Here is a tiny trained network, its code and every weight. The questions are about switching its units off for an input and a class, where a switched-off unit gives its printed mean instead of its output.

import numpy as np


def w(rows, s, z=0):
    codes = np.array(rows[::2]) - 128.0
    scale = np.full(codes.shape[1], s)
    scale[-1] = z or s
    return codes * scale


def f(y):
    return np.maximum(y, 0)


def log_softmax(a):
    a = a - a.max(-1, keepdims=True)
    return a - np.log(np.exp(a).sum(-1, keepdims=True))


def net(x, mask):
    res = np.array(x, float).reshape(1, 7) / 4 @ E
    y = f(res @ A[0][:, :-1].T + A[0][:, -1])
    res = res + np.where(mask, y, B[0][:, -1]) @ B[0][:, :-1]
    return log_softmax(res[-1] @ U[:, :-1].T + U[:, -1])


A, B = {}, {}
E = w([
[226,188,73,111,39,140],'x0',
[111,53,165,206,42,117],'x1',
[127,154,39,254,178,124],'x2',
[127,128,127,127,128,128],'x3',
[126,128,126,127,127,129],'x4',
[54,244,168,153,91,57],'x5',
[126,127,125,127,128,128],'x6',
],0.0081)
A[0] = w([
[109,67,180,203,45,152,29],'N0',
[89,99,141,130,146,113,97],'N1',
[52,71,175,131,208,122,56],'N2',
[211,31,95,109,172,150,66],'N3',
[143,145,89,183,134,129,104],'N4',
[110,149,72,222,148,115,66],'N5',
[154,189,101,39,229,106,16],'N6',
[132,168,171,152,129,116,135],'N7',
[138,119,135,97,117,116,82],'N8',
[182,33,100,110,159,147,84],'N9',
[143,132,66,209,162,100,59],'N10',
[154,145,150,95,198,107,6],'N11',
[98,193,138,120,139,135,113],'N12',
[142,91,154,168,94,104,8],'N13',
[124,195,86,54,221,173,17],'N14',
[188,165,98,121,60,146,54],'N15',
[48,72,170,129,195,120,49],'N16',
[211,161,82,134,22,132,17],'N17',
[132,141,53,245,159,138,51],'N18',
[75,89,162,130,186,121,51],'N19',
[65,174,132,126,87,107,73],'N20',
[210,146,79,99,44,108,42],'N21',
[80,97,149,138,147,108,81],'N22',
[142,105,150,79,100,103,90],'N23',
[95,91,149,151,182,123,41],'N24',
[99,158,173,88,93,133,94],'N25',
[55,239,191,175,68,83,96],'N26',
[204,24,90,101,169,137,78],'N27',
[80,122,126,158,72,154,58],'N28',
[109,90,176,22,74,122,63],'N29',
[125,95,184,33,78,105,81],'N30',
[115,26,159,211,6,102,4],'N31',
[50,238,185,151,88,134,129],'N32',
[128,100,159,68,85,114,101],'N33',
[115,112,198,50,75,150,115],'N34',
[163,44,133,132,127,177,105],'N35',
],0.011,0.0027)
B[0] = w([
[188,135,115,102,219,98,218],'N0',
[144,160,126,129,105,145,171],'N1',
[163,208,143,127,69,169,237],'N2',
[100,86,120,114,61,62,234],'N3',
[81,118,138,137,144,160,182],'N4',
[62,98,121,159,158,169,222],'N5',
[190,136,107,115,226,90,215],'N6',
[119,117,114,118,102,112,164],'N7',
[116,129,125,150,135,130,146],'N8',
[125,72,152,129,78,73,221],'N9',
[69,103,124,151,155,181,214],'N10',
[163,140,127,119,168,123,160],'N11',
[150,97,133,113,125,96,171],'N12',
[144,137,119,105,176,115,165],'N13',
[185,134,124,107,227,92,213],'N14',
[163,192,153,126,92,159,191],'N15',
[174,191,142,130,76,178,228],'N16',
[168,222,143,124,71,177,214],'N17',
[38,111,127,161,169,183,245],'N18',
[152,181,145,127,88,157,201],'N19',
[126,104,133,111,94,91,182],'N20',
[170,194,164,129,75,174,205],'N21',
[142,167,136,135,104,142,180],'N22',
[99,124,120,146,148,146,166],'N23',
[125,169,133,123,88,161,191],'N24',
[93,100,120,145,144,130,173],'N25',
[130,61,124,101,49,61,254],'N26',
[113,74,125,114,61,71,234],'N27',
[156,133,121,117,159,111,164],'N28',
[61,111,123,173,166,174,207],'N29',
[60,110,117,163,158,175,205],'N30',
[206,143,108,98,254,78,248],'N31',
[129,74,132,118,62,75,232],'N32',
[82,120,123,149,156,153,179],'N33',
[64,106,112,155,153,179,204],'N34',
[127,93,121,101,87,70,207],'N35',
],0.027,0.0093)
U = w([
[148,47,129,87,12,44,253],'0',
[60,103,106,194,148,213,56],'1',
[225,253,176,112,26,203,63],'2',
[252,139,90,71,233,76,137],'3',
],0.0063,0.0011)

Each question gives the input, the list of numbers given to net, and the class t.
The units are the neurons (one row each of A and B). Each row of codes is followed by its name. A weight is (code - 128) times the scale printed after its matrix; where a second scale follows, it is the last column's (A, B and U).
mask holds one flag per neuron, in row order. A switched-off neuron (its flag False) gives its mean, the last column of its row in B, instead of its output. The means were averaged over made-up inputs and are rounded, as every weight is.
A unit's drop is (log p(t) with every unit on - log p(t) with that unit switched off) / (log p(t) with every unit on - log p(t) with every unit switched off).
The circuit of an input: a set's keep is (log p(t) with only the set's units on - log p(t) with every unit switched off) / (log p(t) with every unit on - log p(t) with every unit switched off). Starting from the 12 units with the biggest drops (on a tie, the unit counted first), units are removed one at a time, each time the one whose removal leaves the highest keep (on an exact tie, the one counted first), for as long as the keep stays at least 0.8.
units of the circuit, in order: the units of the circuit, biggest drop first
unit that matters most: the unit with the biggest drop
k most important neurons: the k neurons with the biggest drops, biggest first
drop when u is switched off: that unit's drop, to one decimal
input [3,7,-4,-8,-2,1,-6], class 3: units of the circuit, in order : N31
input [5,5,7,-4,-8,-6,0], class 1: 2 most important neurons : N18, N10
input [-2,-8,-7,-5,-3,2,4], class 3: 3 most important neurons : N6, N14, N18
input [5,-7,-3,6,-2,7,3], class 0: 4 most important neurons : N26, N32, N31, N0
input [3,-7,3,-3,-2,5,-5], class 3: 2 most important neurons : N6, N14
input [-8,0,-1,6,3,-7,3], class 2: 3 most important neurons : N2, N16, N19
input [2,6,1,6,-8,-5,5], class 3: 3 most important neurons : N31, N0, N26
input [4,6,-5,8,-3,0,-8], class 3: 2 most important neurons : N31, N0
input [3,-7,7,3,-4,3,-5], class 1: 3 most important neurons : N18, N31, N5
input [-6,-7,-4,-8,-1,-1,4], class 3: 4 most important neurons : N6, N14, N17, N21
input [7,5,-6,-3,-3,-1,1], class 2: 3 most important neurons : N17, N21, N15
input [-5,7,-8,1,-4,-3,-4], class 1: 3 most important neurons : N29, N30, N34
input [4,-6,7,8,-6,-7,2], class 0: 4 most important neurons : N3, N27, N9, N29
input [-7,8,6,1,1,-4,-1], class 3: 3 most important neurons : N31, N0, N17
input [1,0,6,3,3,-4,1], class 1: units of the circuit, in order : N18
input [-7,6,3,8,2,4,3], class 2: 2 most important neurons : N2, N16
input [-7,3,-3,-7,2,5,6], class 2: drop when N16 is switched off : 0.3
input [4,-5,-5,4,0,4,-6], class 1: drop when N0 is switched off : 0.4
input [-6,4,-3,5,-7,-5,-2], class 2: drop when N21 is switched off : 0.0
input [3,-8,4,-4,-1,8,-1], class 0: unit that matters most : N26
input [2,6,-2,-2,1,3,5], class 3: drop when N31 is switched off : 0.1
